[[ 53 -26 -28 -31 -26 -25 -29  47]
 [ 36 -30 -25 -36 -36 -25 -30  42]]
->
[[ 47  53 -26 -28 -31 -26 -25 -29]
 [ 42  36 -30 -25 -36 -36 -25 -30]]

[[ -5   4  15   7 -30 -24  -1  -4  19 -17  42  18]
 [ 27  -6  10   3 -47 -19  -5 -33  42 -20  37  15]
 [-12  13   5   7  -3   5  -6   0 -26 -16   4 -19]]
->
[[ 18  -5   4  15   7 -30 -24  -1  -4  19 -17  42]
 [ 15  27  -6  10   3 -47 -19  -5 -33  42 -20  37]
 [-19 -12  13   5   7  -3   5  -6   0 -26 -16   4]]

[[-41  20 -18 -17  19  11   5 -20  13 -15   7  10  17  28 -13   0]
 [  2  25 -26 -28  10  23  -8  20  25 -17   1   7  14  30 -22  14]]
->
[[  0 -41  20 -18 -17  19  11   5 -20  13 -15   7  10  17  28 -13]
 [ 14   2  25 -26 -28  10  23  -8  20  25 -17   1   7  14  30 -22]]

[[ -6 -19 -21 -14 -27  -3 -18  26 -12]
 [-25 -23 -21  -9  26   5  33  19   5]
 [-19  35  22  32  16  -1  41 -17  22]
 [-18 -43  -9  24 -28 -49   8 -23  -3]
 [ -7  -3  -4   9  29  -1  34   4  -2]
 [ 14  -2 -35 -30 -13   4 -21  26 -24]
 [  3  10   8   7  22  15  -1   7 -10]
 [ -6 -31  -6  22  16   2  27  18  -2]
 [ 14 -34  -8  -8   0  11  35  21 -31]]
->
[[-12  -6 -19 -21 -14 -27  -3 -18  26]
 [  5 -25 -23 -21  -9  26   5  33  19]
 [ 22 -19  35  22  32  16  -1  41 -17]
 [ -3 -18 -43  -9  24 -28 -49   8 -23]
 [ -2  -7  -3  -4   9  29  -1  34   4]
 [-24  14  -2 -35 -30 -13   4 -21  26]
 [-10   3  10   8   7  22  15  -1   7]
 [ -2  -6 -31  -6  22  16   2  27  18]
 [-31  14 -34  -8  -8   0  11  35  21]]

[[-47  23  47   8   7  13]
 [-24  18 -15  -4  -2   0]]
->
[[ 13 -47  23  47   8   7]
 [  0 -24  18 -15  -4  -2]]

[[ -3   6  10  -5   4  10   5 -10   4   1  -5 -11  -7   7]
 [ -6  24  29 -23  16  11  17 -24   1   3 -16  16 -18  12]
 [ -5   9   9  -7   5  10   9 -11   4   2  -6  -9  -9  10]
 [ -1   8  28  -9   6  16   6 -18   4   1  -9  -6 -10   8]
 [  2  16  40 -18  15  19  15 -25   2   9 -18  -1 -13   6]
 [  0   6  15  -7   5   7   4 -11   1   0  -6   6  -7   5]]
->
[[  7  -3   6  10  -5   4  10   5 -10   4   1  -5 -11  -7]
 [ 12  -6  24  29 -23  16  11  17 -24   1   3 -16  16 -18]
 [ 10  -5   9   9  -7   5  10   9 -11   4   2  -6  -9  -9]
 [  8  -1   8  28  -9   6  16   6 -18   4   1  -9  -6 -10]
 [  6   2  16  40 -18  15  19  15 -25   2   9 -18  -1 -13]
 [  5   0   6  15  -7   5   7   4 -11   1   0  -6   6  -7]]

[[ -6 -15 -20  -6  12 -25  13   7  11  -6  13  -1]
 [ -9 -14 -19  -5  10 -29  12   7  12  -7  12  -1]
 [ -4 -31 -16   4  12 -41   8   3   0 -15  23  -1]
 [ -3 -31 -16  -1   8 -50   8  -6  -7 -12  27   4]]
->
[[ -1  -6 -15 -20  -6  12 -25  13   7  11  -6  13]
 [ -1  -9 -14 -19  -5  10 -29  12   7  12  -7  12]
 [ -1  -4 -31 -16   4  12 -41   8   3   0 -15  23]
 [  4  -3 -31 -16  -1   8 -50   8  -6  -7 -12  27]]

[[ 12 -14 -24 -34   5  -9  10  18]
 [ -4  25   4  10  28   3   1 -19]
 [ 39 -19  -6 -27 -18  -4 -14   9]
 [-19  -3 -10   9  19   6   0 -22]
 [ 14   6   9   4  18   4   9 -25]
 [ -4  23  -5 -20  18  16  11 -22]
 [  2  32  16  -2  26 -37  15 -20]
 [  1  -3 -22 -11  -7   0   3  18]
 [  2  14 -16  -4  22   9  24  -7]]
->
[[ 18  12 -14 -24 -34   5  -9  10]
 [-19  -4  25   4  10  28   3   1]
 [  9  39 -19  -6 -27 -18  -4 -14]
 [-22 -19  -3 -10   9  19   6   0]
 [-25  14   6   9   4  18   4   9]
 [-22  -4  23  -5 -20  18  16  11]
 [-20   2  32  16  -2  26 -37  15]
 [ 18   1  -3 -22 -11  -7   0   3]
 [ -7   2  14 -16  -4  22   9  24]]
